Below are the code and all the weights of a small trained network. Each question names an input and a class and asks about switching units off, where a switched-off unit gives its printed mean instead of its output.

import numpy as np


def w(rows, s, z=0):
    codes = np.array(rows[::2]) - 128.0
    scale = np.full(codes.shape[1], s)
    scale[-1] = z or s
    return codes * scale


def f(y):
    return y / 2 * (1 + np.tanh(0.7978845608 * (y + 0.044715 * y**3)))


def log_softmax(a):
    a = a - a.max(-1, keepdims=True)
    return a - np.log(np.exp(a).sum(-1, keepdims=True))


def net(x, mask):
    res = np.array(x, float).reshape(1, 8) / 4 @ E
    y = f(res @ A[0][:, :-1].T + A[0][:, -1])
    res = res + np.where(mask, y, B[0][:, -1]) @ B[0][:, :-1]
    return log_softmax(res[-1] @ U[:, :-1].T + U[:, -1])


A, B = {}, {}
E = w([
[137,141,124,124,118,142,134,135,115,141],'x0',
[151,125,150,126,120,126,132,143,127,145],'x1',
[109,144,122,115,126,131,141,124,122,117],'x2',
[176,32,71,123,54,79,250,139,115,79],'x3',
[144,130,123,127,117,138,128,124,126,141],'x4',
[157,129,147,119,109,138,134,109,152,139],'x5',
[132,158,187,255,99,207,121,131,126,9],'x6',
[236,200,63,100,201,138,132,214,207,58],'x7',
],0.0071)
A[0] = w([
[209,148,63,50,189,88,151,187,169,81,207],'neuron 0',
[116,110,107,166,65,176,211,144,112,45,152],'neuron 1',
[92,107,149,126,74,139,127,76,119,113,254],'neuron 2',
[97,56,82,95,92,43,179,137,95,169,201],'neuron 3',
[79,181,120,2,211,117,18,119,142,250,178],'neuron 4',
[130,212,172,165,171,183,80,128,141,96,105],'neuron 5',
[173,84,53,55,135,64,167,170,150,141,135],'neuron 6',
[76,54,125,67,80,79,205,81,72,189,193],'neuron 7',
[84,54,107,128,50,99,180,58,44,221,224],'neuron 8',
[73,150,200,187,85,155,80,57,87,134,216],'neuron 9',
[143,233,148,174,174,176,83,154,189,92,148],'neuron 10',
[177,213,109,144,177,141,76,192,159,60,198],'neuron 11',
[87,147,190,194,128,151,72,107,139,128,110],'neuron 12',
[98,126,215,195,100,169,106,54,98,126,231],'neuron 13',
],0.0059,0.003)
B[0] = w([
[174,181,91,101,131,156,152,71,134,105,225],'neuron 0',
[138,74,84,119,83,127,84,153,185,77,198],'neuron 1',
[46,92,181,141,109,116,79,205,136,154,193],'neuron 2',
[109,146,120,187,127,127,167,84,172,173,210],'neuron 3',
[129,48,51,97,1,105,66,193,206,36,244],'neuron 4',
[88,155,155,151,204,174,143,142,144,170,195],'neuron 5',
[175,191,77,135,173,113,196,57,98,123,192],'neuron 6',
[97,169,158,220,153,120,161,143,196,202,231],'neuron 7',
[90,151,168,186,146,122,115,173,173,211,254],'neuron 8',
[48,79,197,77,126,102,67,84,67,146,234],'neuron 9',
[129,175,150,138,199,163,113,174,160,137,216],'neuron 10',
[159,158,139,145,156,182,129,165,191,120,225],'neuron 11',
[103,149,173,111,155,127,89,92,78,143,184],'neuron 12',
[76,83,179,99,133,91,66,117,88,133,232],'neuron 13',
],0.007,0.0074)
U = w([
[78,38,135,132,13,69,93,170,137,113,249],'0',
[106,185,159,201,218,148,161,149,181,184,91],'1',
[193,109,69,83,97,167,117,168,170,26,235],'2',
[191,183,70,77,178,104,214,13,87,120,9],'3',
[84,106,185,71,206,134,89,85,3,137,36],'4',
],0.0063,0.002)

Each question gives the input, the list of numbers given to net, and the class t.
The units are the neurons (one row each of A and B). Each row of codes is followed by its name. A weight is (code - 128) times the scale printed after its matrix; where a second scale follows, it is the last column's (A, B and U).
mask holds one flag per neuron, in row order. A switched-off neuron (its flag False) gives its mean, the last column of its row in B, instead of its output. The means were averaged over made-up inputs and are rounded, as every weight is.
A unit's drop is (log p(t) with every unit on - log p(t) with that unit switched off) / (log p(t) with every unit on - log p(t) with every unit switched off).
The circuit of an input: a set's keep is (log p(t) with only the set's units on - log p(t) with every unit switched off) / (log p(t) with every unit on - log p(t) with every unit switched off). Starting from the 12 units with the biggest drops (on a tie, the unit counted first), units are removed one at a time, each time the one whose removal leaves the highest keep (on an exact tie, the one counted first), for as long as the keep stays at least 0.8.
units of the circuit, in order: the units of the circuit, biggest drop first
unit that matters most: the unit with the biggest drop
top k neurons: the k neurons with the biggest drops, biggest first
drop of u: that unit's drop, to one decimal
input [1,-7,0,6,4,-3,0,-3], class 1: top 2 neurons -> neuron 4; neuron 7
input [4,-1,2,0,-8,0,7,-8], class 4: units of the circuit, in order -> neuron 4; neuron 9
input [1,-2,3,4,-6,-5,-2,-3], class 1: units of the circuit, in order -> neuron 4; neuron 7
input [6,-8,-1,-6,2,-6,5,0], class 4: unit that matters most -> neuron 9
input [7,-3,2,8,-7,0,-6,0], class 1: top 2 neurons -> neuron 7; neuron 8
input [-4,-6,5,-6,6,0,0,1], class 2: units of the circuit, in order -> neuron 4; neuron 8
input [-1,6,2,3,-1,7,-1,8], class 3: units of the circuit, in order -> neuron 6; neuron 0
input [-8,2,6,1,6,-4,2,3], class 2: units of the circuit, in order -> neuron 7; neuron 8
input [1,1,-5,-5,-4,-2,3,0], class 4: top 2 neurons -> neuron 7; neuron 8
input [-6,-2,-4,-1,-4,-4,1,-7], class 4: top 2 neurons -> neuron 4; neuron 9
input [5,-6,-1,0,6,-3,3,-8], class 4: top 2 neurons -> neuron 4; neuron 9
input [-2,8,8,7,1,-1,-4,0], class 1: top 3 neurons -> neuron 7; neuron 8; neuron 3
input [-3,-3,0,-4,-1,-5,-2,-7], class 0: drop of neuron 4 -> 0.6
input [-1,7,-2,-1,7,4,-5,3], class 2: drop of neuron 4 -> 0.6
input [-8,4,-5,-7,0,7,-8,1], class 2: drop of neuron 13 -> 0.1
input [-8,-5,3,4,2,-6,-8,4], class 3: unit that matters most -> neuron 6
